Below is a small trained network, with its code and all its weights. Each question gives an input and a class and asks what happens when units are switched off, that is, made to give their printed mean instead of their output.

import numpy as np


def w(rows, s, z=0):
    codes = np.array(rows[::2]) - 128.0
    scale = np.full(codes.shape[1], s)
    scale[-1] = z or s
    return codes * scale


def f(y):
    return np.maximum(y, 0)


def log_softmax(a):
    a = a - a.max(-1, keepdims=True)
    return a - np.log(np.exp(a).sum(-1, keepdims=True))


def net(x, mask):
    res = np.array(x, float).reshape(1, 3) / 4 @ E
    y = f(res @ A[0][:, :-1].T + A[0][:, -1])
    res = res + np.where(mask, y, B[0][:, -1]) @ B[0][:, :-1]
    return log_softmax(res[-1] @ U[:, :-1].T + U[:, -1])


A, B = {}, {}
E = w([
[98,222,83,39,97,224,7,151],'x0',
[202,135,152,92,87,47,138,99],'x1',
[85,158,186,53,87,107,202,161],'x2',
],0.017)
A[0] = w([
[156,205,164,55,10,91,163,123,124],'n0',
[174,140,134,112,81,77,155,81,222],'n1',
[173,118,110,189,155,158,129,16,123],'n2',
[108,152,121,80,107,161,78,145,167],'n3',
[152,66,90,110,158,71,55,53,148],'n4',
[149,104,199,135,91,72,190,127,210],'n5',
[205,149,122,109,192,133,118,81,104],'n6',
[66,149,73,104,158,149,60,179,251],'n7',
[15,132,128,122,121,204,170,213,186],'n8',
[111,177,92,145,133,197,77,195,245],'n9',
],0.013,0.0026)
B[0] = w([
[125,171,94,171,33,227,213,150,227],'n0',
[153,110,81,196,156,134,134,70,203],'n1',
[76,138,61,134,113,233,105,93,222],'n2',
[73,129,149,181,110,151,179,160,217],'n3',
[135,60,127,100,168,153,94,70,210],'n4',
[200,58,86,167,141,86,193,61,233],'n5',
[100,121,110,77,145,92,118,76,174],'n6',
[96,215,134,169,103,91,144,145,245],'n7',
[68,117,179,128,121,161,79,95,228],'n8',
[86,225,102,244,9,114,181,208,251],'n9',
],0.012,0.022)
U = w([
[195,80,191,110,198,2,144,113,20],'0',
[175,127,15,136,108,160,178,90,184],'1',
[201,154,86,90,145,162,111,199,4],'2',
[107,80,133,62,175,190,30,90,215],'3',
[81,252,139,136,63,186,104,201,181],'4',
],0.009,0.0034)

Each question gives the input, the list of numbers given to net, and the class t.
The units are the neurons (one row each of A and B). Each row of codes is followed by its name. A weight is (code - 128) times the scale printed after its matrix; where a second scale follows, it is the last column's (A, B and U).
mask holds one flag per neuron, in row order. A switched-off neuron (its flag False) gives its mean, the last column of its row in B, instead of its output. The means were averaged over made-up inputs and are rounded, as every weight is.
A unit's drop is (log p(t) with every unit on - log p(t) with that unit switched off) / (log p(t) with every unit on - log p(t) with every unit switched off).
The circuit of an input: a set's keep is (log p(t) with only the set's units on - log p(t) with every unit switched off) / (log p(t) with every unit on - log p(t) with every unit switched off). Starting from all 10 units, units are removed one at a time, each time the one whose removal leaves the highest keep (on an exact tie, the one counted first), for as long as the keep stays at least 0.8.
units of the circuit, in order: the units of the circuit, biggest drop first
k most important neurons: the k neurons with the biggest drops, biggest first
drop when u is switched off: that unit's drop, to one decimal
input [-4,-3,3], class 0: units of the circuit, in order => n0; n2; n9
input [-8,-8,3], class 0: units of the circuit, in order => n0; n9; n2
input [-4,-2,-8], class 3: most important neuron => n9
input [-7,-5,3], class 0: 2 most important neurons => n0; n9
input [-2,-2,-5], class 3: units of the circuit, in order => n9; n0; n5
input [-6,-8,-3], class 3: units of the circuit, in order => n9; n0; n5
input [-5,-4,5], class 0: 3 most important neurons => n0; n2; n9
input [0,1,1], class 1: 2 most important neurons => n9; n7
input [-5,-2,-6], class 3: 2 most important neurons => n9; n0
input [-4,-5,3], class 0: drop when n2 is switched off => 0.2
input [3,7,1], class 1: drop when n2 is switched off => 0.0
input [2,0,-7], class 4: drop when n5 is switched off => 1.7
